Below is a small trained network, with its code and all its weights. Each question gives an input and a class and asks what happens when units are switched off, that is, made to give their printed mean instead of their output.

import numpy as np


def w(rows, s, z=0):
    codes = np.array(rows[::2]) - 128.0
    scale = np.full(codes.shape[1], s)
    scale[-1] = z or s
    return codes * scale


def norm(h):
    return h / np.sqrt((h * h).mean(-1, keepdims=True) + 1e-5)


def f(y):
    return y / 2 * (1 + np.tanh(0.7978845608 * (y + 0.044715 * y**3)))


def log_softmax(a):
    a = a - a.max(-1, keepdims=True)
    return a - np.log(np.exp(a).sum(-1, keepdims=True))


def net(x, mask):
    res = np.array(x, float).reshape(1, 7) / 4 @ E
    u = 0
    for l in range(3):
        y = f(norm(res) @ A[l][:, :-1].T + A[l][:, -1])
        res = res + np.where(mask[u : u + 8], y, B[l][:, -1]) @ B[l][:, :-1]
        u += 8
    return log_softmax(norm(res)[-1] @ U[:, :-1].T + U[:, -1])


A, B = {}, {}
E = w([
[120,134,114,134,92,96,177,128,143,231,73],'x0',
[160,184,43,21,165,86,85,149,162,125,186],'x1',
[139,95,95,135,132,207,74,145,90,133,142],'x2',
[23,73,167,144,159,97,130,114,173,104,42],'x3',
[204,190,132,115,57,155,172,158,134,90,3],'x4',
[113,185,62,196,127,163,202,155,79,155,176],'x5',
[96,121,115,114,68,184,207,95,150,130,160],'x6',
],0.0073)
A[0] = w([
[41,164,161,211,161,129,142,126,38,103,230,122],'0.n1',
[131,99,128,98,57,137,180,156,195,254,110,121],'0.n2',
[45,29,129,229,197,126,133,76,157,122,138,2],'0.n3',
[128,127,105,166,172,186,61,175,55,193,155,53],'0.n4',
[91,83,200,76,107,85,130,137,164,82,61,46],'0.n5',
[105,212,128,150,119,178,197,120,22,249,110,115],'0.n6',
[90,129,220,170,32,133,174,96,143,90,16,30],'0.n7',
[61,42,184,213,128,157,120,83,158,115,25,43],'0.n8',
],0.0061,0.0035)
B[0] = w([
[131,91,12,100,143,164,106,178,128,101,226,236],'0.n1',
[140,161,142,161,104,107,139,111,107,192,109,189],'0.n2',
[205,192,143,91,64,111,158,150,153,254,131,194],'0.n3',
[172,119,139,151,107,151,140,198,150,46,103,180],'0.n4',
[65,92,154,139,164,151,72,109,154,120,135,192],'0.n5',
[183,37,143,151,48,118,107,90,197,66,146,227],'0.n6',
[116,48,133,106,210,157,164,15,137,41,111,254],'0.n7',
[83,175,224,187,120,200,89,78,71,153,84,245],'0.n8',
],0.0079,0.005)
A[1] = w([
[159,118,91,15,130,137,174,84,149,90,97,154],'1.n1',
[100,129,119,254,129,171,170,103,70,86,157,106],'1.n2',
[41,109,169,175,123,61,190,178,88,165,206,83],'1.n3',
[75,85,105,174,165,158,195,77,122,171,171,97],'1.n4',
[192,171,81,100,106,99,190,102,145,48,108,153],'1.n5',
[117,226,188,62,114,116,94,106,135,162,98,164],'1.n6',
[119,197,163,39,132,145,150,174,84,94,99,2],'1.n7',
[62,25,85,155,117,179,121,177,98,103,159,78],'1.n8',
],0.008,0.0044)
B[1] = w([
[197,132,85,54,115,140,72,167,96,156,207,210],'1.n1',
[119,100,94,177,179,134,102,105,97,61,129,254],'1.n2',
[169,178,54,175,76,107,102,161,190,138,145,156],'1.n3',
[164,164,105,114,54,144,121,74,216,147,214,215],'1.n4',
[179,161,48,91,85,115,129,160,171,200,141,218],'1.n5',
[119,101,79,112,168,254,113,121,99,90,180,198],'1.n6',
[125,147,174,110,150,154,92,140,54,95,159,127],'1.n7',
[213,200,78,104,191,127,118,145,35,105,77,218],'1.n8',
],0.0085,0.0048)
A[2] = w([
[156,139,49,135,27,207,131,145,141,189,122,159],'2.n1',
[129,229,138,16,193,165,114,178,67,106,94,5],'2.n2',
[32,13,125,158,192,102,29,91,122,96,105,176],'2.n3',
[98,107,192,101,186,41,121,81,127,24,90,206],'2.n4',
[105,56,75,163,92,92,255,110,104,108,137,48],'2.n5',
[114,29,186,110,150,129,94,204,53,210,55,1],'2.n6',
[110,125,97,21,148,144,42,230,217,95,176,197],'2.n7',
[140,198,82,182,180,177,169,131,66,65,206,106],'2.n8',
],0.0075,0.0032)
B[2] = w([
[107,189,157,141,123,44,129,155,164,142,142,224],'2.n1',
[173,80,65,34,188,140,85,149,95,45,201,163],'2.n2',
[152,124,143,201,152,142,185,158,88,254,78,210],'2.n3',
[58,102,215,192,136,116,243,79,49,186,79,182],'2.n4',
[162,122,71,51,163,160,96,170,178,33,132,143],'2.n5',
[242,82,72,114,175,88,135,227,148,68,223,137],'2.n6',
[82,57,176,188,196,213,125,138,123,57,86,254],'2.n7',
[121,72,123,21,179,171,64,178,85,121,73,210],'2.n8',
],0.0096,0.0092)
U = w([
[156,96,63,64,179,200,71,165,142,39,176,252],'0',
[164,231,82,105,33,46,139,141,195,196,162,63],'1',
[5,77,231,181,170,176,140,45,102,102,27,5],'2',
],0.011,0.0033)

Each question gives the input, the list of numbers given to net, and the class t.
The units are the neurons (one row each of A and B). Each row of codes is followed by its name. A weight is (code - 128) times the scale printed after its matrix; where a second scale follows, it is the last column's (A, B and U).
mask holds one flag per neuron, layer by layer. A switched-off neuron (its flag False) gives its mean, the last column of its row in B, instead of its output. The means were averaged over made-up inputs and are rounded, as every weight is.
A unit's drop is (log p(t) with every unit on - log p(t) with that unit switched off) / (log p(t) with every unit on - log p(t) with every unit switched off).
The circuit of an input: a set's keep is (log p(t) with only the set's units on - log p(t) with every unit switched off) / (log p(t) with every unit on - log p(t) with every unit switched off). Starting from the 12 units with the biggest drops (on a tie, the unit counted first), units are removed one at a time, each time the one whose removal leaves the highest keep (on an exact tie, the one counted first), for as long as the keep stays at least 0.8.
units of the circuit, in order: the units of the circuit, biggest drop first
unit that matters most: the unit with the biggest drop
top k neurons: the k neurons with the biggest drops, biggest first
k most important neurons of layer l: the k neurons of layer l with the biggest drops, biggest first
drop when u is switched off: that unit's drop, to one decimal
input [8,4,-8,3,4,2,-7], class 1: 2 most important neurons of layer 1 => 1.n8, 1.n5
input [-5,8,-1,-3,-6,-8,-2], class 2: 2 most important neurons of layer 0 => 0.n3, 0.n1
input [-6,0,-3,7,-5,8,-1], class 0: top 2 neurons => 0.n1, 2.n8
input [4,-8,6,-5,6,6,6], class 0: unit that matters most => 1.n2
input [7,8,3,1,-7,1,1], class 1: 3 most important neurons of layer 2 => 2.n8, 2.n2, 2.n1
input [4,5,-5,-2,4,1,0], class 1: top 2 neurons => 1.n5, 2.n1
input [2,-3,7,8,-5,6,-7], class 1: units of the circuit, in order => 0.n3, 2.n7
input [1,-4,8,4,-4,1,-3], class 0: 2 most important neurons of layer 1 => 1.n5, 1.n4
input [4,8,5,6,-2,-2,4], class 2: top 3 neurons => 2.n7, 1.n8, 0.n1
input [0,4,-7,-3,2,-1,8], class 1: 3 most important neurons of layer 1 => 1.n5, 1.n2, 1.n8
input [-5,-3,-6,0,-3,0,0], class 0: top 2 neurons => 0.n2, 1.n5
input [3,-6,-5,-5,-3,7,3], class 0: 3 most important neurons of layer 2 => 2.n5, 2.n8, 2.n3
input [-6,-7,7,5,4,7,6], class 0: 4 most important neurons of layer 0 => 0.n1, 0.n5, 0.n3, 0.n2
input [3,8,4,5,-7,-7,7], class 2: unit that matters most => 2.n7
input [4,-7,-2,-7,4,3,-6], class 1: top 2 neurons => 2.n7, 1.n5
input [-2,-5,3,4,-5,6,-8], class 0: drop when 0.n1 is switched off => 0.3
input [-5,3,5,5,-4,-6,7], class 2: drop when 2.n3 is switched off => 0.1
input [0,-3,3,3,-1,4,-5], class 0: drop when 0.n1 is switched off => 0.2
